Below is a small trained network, with its code and all its weights. Each question gives an input and a class and asks what happens when units are switched off, that is, made to give their printed mean instead of their output.

import numpy as np


def w(rows, s, z=0):
    codes = np.array(rows[::2]) - 128.0
    scale = np.full(codes.shape[1], s)
    scale[-1] = z or s
    return codes * scale


def norm(h):
    return h / np.sqrt((h * h).mean(-1, keepdims=True) + 1e-5)


def f(y):
    return np.maximum(y, 0)


def log_softmax(a):
    a = a - a.max(-1, keepdims=True)
    return a - np.log(np.exp(a).sum(-1, keepdims=True))


def net(x, mask):
    res = np.array(x, float).reshape(1, 3) / 4 @ E
    u = 0
    for l in range(2):
        y = f(norm(res) @ A[l][:, :-1].T + A[l][:, -1])
        res = res + np.where(mask[u : u + 10], y, B[l][:, -1]) @ B[l][:, :-1]
        u += 10
    return log_softmax(norm(res)[-1] @ U[:, :-1].T + U[:, -1])


A, B = {}, {}
E = w([
[227,115,119,26],'x0',
[147,166,77,254],'x1',
[67,210,60,104],'x2',
],0.0026)
A[0] = w([
[82,122,153,181,123],'0.n1',
[124,111,234,51,109],'0.n2',
[98,142,51,133,111],'0.n3',
[84,147,58,72,2],'0.n4',
[115,156,230,165,64],'0.n5',
[82,155,97,97,80],'0.n6',
[72,70,203,172,50],'0.n7',
[78,255,186,169,25],'0.n8',
[205,127,176,118,152],'0.n9',
[98,219,123,199,38],'0.n10',
],0.0049,0.0024)
B[0] = w([
[120,65,135,144,233],'0.n1',
[117,88,93,79,253],'0.n2',
[50,144,111,165,215],'0.n3',
[107,209,253,148,175],'0.n4',
[58,49,223,181,169],'0.n5',
[197,159,171,201,188],'0.n6',
[127,119,187,186,205],'0.n7',
[246,123,99,120,219],'0.n8',
[156,139,50,121,213],'0.n9',
[72,140,3,91,247],'0.n10',
],0.0046,0.0021)
A[1] = w([
[81,50,217,191,54],'1.n1',
[149,115,167,62,45],'1.n2',
[139,88,144,59,33],'1.n3',
[115,228,168,108,67],'1.n4',
[141,40,168,82,110],'1.n5',
[121,204,158,223,187],'1.n6',
[75,253,147,102,24],'1.n7',
[202,231,77,100,109],'1.n8',
[50,165,145,154,63],'1.n9',
[21,137,175,103,252],'1.n10',
],0.0068,0.003)
B[1] = w([
[49,38,208,140,206],'1.n1',
[137,56,1,35,168],'1.n2',
[82,118,76,6,171],'1.n3',
[135,222,223,61,169],'1.n4',
[72,182,79,110,199],'1.n5',
[87,149,165,18,253],'1.n6',
[135,159,197,131,189],'1.n7',
[144,81,173,185,217],'1.n8',
[188,122,134,122,178],'1.n9',
[202,134,135,189,252],'1.n10',
],0.0048,0.0041)
U = w([
[220,61,94,189,122],'0',
[138,112,132,119,1],'1',
[47,19,197,179,165],'2',
[134,208,201,108,162],'3',
[54,169,17,180,167],'4',
[124,70,43,2,160],'5',
],0.014,0.0064)

Each question gives the input, the list of numbers given to net, and the class t.
The units are the neurons (one row each of A and B). Each row of codes is followed by its name. A weight is (code - 128) times the scale printed after its matrix; where a second scale follows, it is the last column's (A, B and U).
mask holds one flag per neuron, layer by layer. A switched-off neuron (its flag False) gives its mean, the last column of its row in B, instead of its output. The means were averaged over made-up inputs and are rounded, as every weight is.
A unit's drop is (log p(t) with every unit on - log p(t) with that unit switched off) / (log p(t) with every unit on - log p(t) with every unit switched off).
most important unit: the unit with the biggest drop
k most important neurons: the k neurons with the biggest drops, biggest first
top k neurons in layer l: the k neurons of layer l with the biggest drops, biggest first
drop when u is switched off: that unit's drop, to one decimal
input [1,2,3], class 3: most important unit	0.n4
input [5,6,5], class 3: top 2 neurons in layer 0	0.n2, 0.n1
input [4,7,1], class 4: 2 most important neurons	1.n10, 0.n8
input [-6,-7,4], class 3: top 2 neurons in layer 0	0.n5, 0.n4
input [4,4,0], class 0: 2 most important neurons	1.n1, 1.n8
input [-1,7,-3], class 4: top 3 neurons in layer 0	0.n10, 0.n7, 0.n4
input [-1,-5,-4], class 5: drop when 0.n2 is switched off	0.1
input [-3,0,7], class 3: drop when 0.n8 is switched off	0.0
input [-5,-5,3], class 3: drop when 0.n6 is switched off	0.3
input [0,4,8], class 3: top 2 neurons in layer 1	1.n7, 1.n6
